Each row is followed by its class. Each block has new classes.
-2.82, -0.59, 0.29, 0.14, -2.03, 0.21, 0.17, -0.43, 0.07, -0.25, 0.41, 1.51, 0.29, -0.34, -1.14, 1.20, -0.26, 0.31, -0.18, -0.15, -1.26, 0.97, 1.98, -0.37, 0.16, 0.61, -0.68, 1.85, 1.61, 0.19, 0.00, 0.07, 0.58, 0.17, -0.96, -0.31, -0.33, 0.85, 0.08, -0.12, -0.62, 0.59, 0.62, -1.70, 0.74, 0.57, 1.00, -0.10, 0.09
K
6.87, -0.72, 0.27, 0.35, -1.25, -0.28, 0.60, -0.09, -0.65, 0.03, -0.44, -0.17, 0.15, -0.22, -0.64, 0.23, -0.31, 0.17, 0.29, 0.40, -0.89, 0.08, 0.38, -0.24, 0.09, 0.62, -0.67, 1.36, -0.34, -0.14, 0.79, 0.24, -0.11, -0.28, -0.47, -0.02, 0.05, 0.85, -0.05, -0.10, -2.07, -0.45, 0.28, 0.50, 0.11, -1.13, 0.49, 0.38, -0.39
K
6.87, -1.54, 0.41, 0.64, -1.98, 0.04, 0.52, 0.15, -0.44, 0.06, -1.00, -0.36, -0.08, 0.10, -0.40, 0.30, -0.12, 0.14, 0.32, 0.04, -2.01, 0.60, 1.48, -0.26, 0.30, 0.18, -0.66, 2.50, -1.00, -0.01, 0.30, -0.23, -0.36, -0.05, -0.42, 0.64, 1.23, 0.92, -0.01, -0.33, -3.43, -0.27, 0.28, 2.00, 0.00, 0.21, 0.85, -0.03, -0.83
W
6.79, -1.30, 0.57, 0.52, -3.30, -0.46, 0.14, -0.61, -0.68, 0.11, -0.84, 0.11, 0.02, -0.17, -1.01, 0.71, -0.38, 0.29, 1.08, 1.02, -2.38, -0.49, 0.49, 0.26, 0.95, -0.78, -1.34, 1.15, 0.14, -0.68, 1.03, 0.24, -0.81, -0.05, -1.17, -0.22, -0.18, 0.49, 0.05, -0.09, -3.07, 0.02, 0.80, -1.10, 0.39, -0.98, 3.02, 0.08, 0.18
F
6.87, -0.29, 0.48, 0.38, -0.97, -0.23, 1.06, 0.78, -0.83, 0.17, -1.04, -0.28, 1.24, -0.01, -0.75, -0.58, -0.90, -0.01, 1.48, -0.68, -0.48, 1.48, 0.05, -0.69, -0.39, 1.24, -0.61, 0.63, -1.91, 0.33, 0.12, -0.01, -0.45, 0.42, -0.18, -0.12, 1.06, 1.51, 0.15, -0.08, -4.61, -1.13, 0.35, -0.03, 0.20, -3.86, -0.08, -0.13, -1.86
W
6.87, 1.13, -0.05, -0.08, -1.03, -0.45, -0.57, -0.43, -0.44, -0.06, 0.02, -0.70, -0.29, -0.35, 0.52, 0.30, 0.22, 0.35, -1.67, 1.20, -1.08, -1.48, -0.98, 0.35, 0.71, -0.06, -0.17, 1.05, -0.51, -0.42, 2.99, -0.06, 0.73, -0.22, -1.37, -0.18, -0.21, 0.38, 0.30, 0.41, 0.90, 0.51, 0.54, 1.13, -0.10, 0.45, -0.88, -0.02, 0.10
K
6.87, 0.29, 0.45, 0.15, -0.72, -0.35, 0.22, -0.10, -0.72, 0.06, -0.17, -0.98, 0.11, -0.01, 0.09, -0.07, -0.75, -0.12, 1.20, 1.27, -0.13, -1.78, -2.30, 0.00, 0.64, -0.66, 0.44, -0.89, -1.71, -0.79, 2.12, 0.58, -0.28, -0.37, -0.69, -0.39, 0.20, -0.28, 0.07, 0.65, -0.58, -0.36, 0.36, -0.42, -0.13, -3.13, 0.25, 0.09, -0.20
F
6.87, -1.52, 0.72, 0.21, -1.86, 0.02, 0.33, -0.12, -0.83, -0.25, -0.22, -0.32, 0.38, -0.48, -0.86, 1.65, 0.02, 0.35, -0.55, 0.34, -2.10, -0.16, 1.41, -0.39, 0.75, 0.74, -0.37, 3.01, -0.37, -0.27, 2.45, -0.20, 0.91, 0.31, -0.38, 0.58, 0.21, 1.13, 0.24, 0.27, -0.52, 0.12, 0.54, 1.06, 0.64, -0.54, -0.66, -0.27, -0.29
K
6.50, -0.27, 0.06, 0.07, -2.39, -0.45, -0.15, -0.57, -0.26, -0.23, -0.22, -0.16, -0.05, -0.55, 2.00, 0.61, 0.16, 0.57, -0.25, 0.97, -1.88, -1.08, -0.14, -0.23, 0.51, -0.33, -0.10, 1.83, -0.40, -0.85, 2.40, -0.02, 0.91, 0.03, -1.05, 0.10, 0.14, 0.69, 0.18, -0.17, 0.57, 0.41, 0.41, 0.61, 0.32, 0.44, 0.30, 0.12, 0.02
K
4.29, -0.10, -0.13, -0.04, -2.91, -0.29, -0.09, -0.60, -0.02, -0.24, -0.43, 0.46, 0.26, -0.47, -0.39, 0.87, 0.19, 0.22, 1.22, 0.51, -2.30, -0.67, -0.40, -0.59, 0.80, -0.39, 0.66, 1.55, -0.04, -1.18, 3.09, -0.20, 1.09, -0.06, -0.93, -0.02, 0.73, 0.73, 0.34, -0.03, 1.92, 0.35, 0.83, 0.24, 0.48, -0.08, 0.17, 0.07, 0.29
K
6.87, 1.17, -0.09, 0.03, -1.01, -0.46, 0.90, 0.52, -0.69, 0.16, -0.90, -0.38, 1.10, -0.20, -0.33, -1.52, -1.01, -0.28, 1.47, -0.47, -0.63, 0.28, -2.06, -0.45, -0.20, 0.79, 0.21, 0.47, -2.75, 0.01, 1.16, -0.09, 0.43, 0.17, -0.57, -0.07, 1.15, 1.18, 0.26, 0.54, -2.75, -1.24, 0.52, 0.04, -0.18, -3.92, -0.95, 0.10, -2.10
W
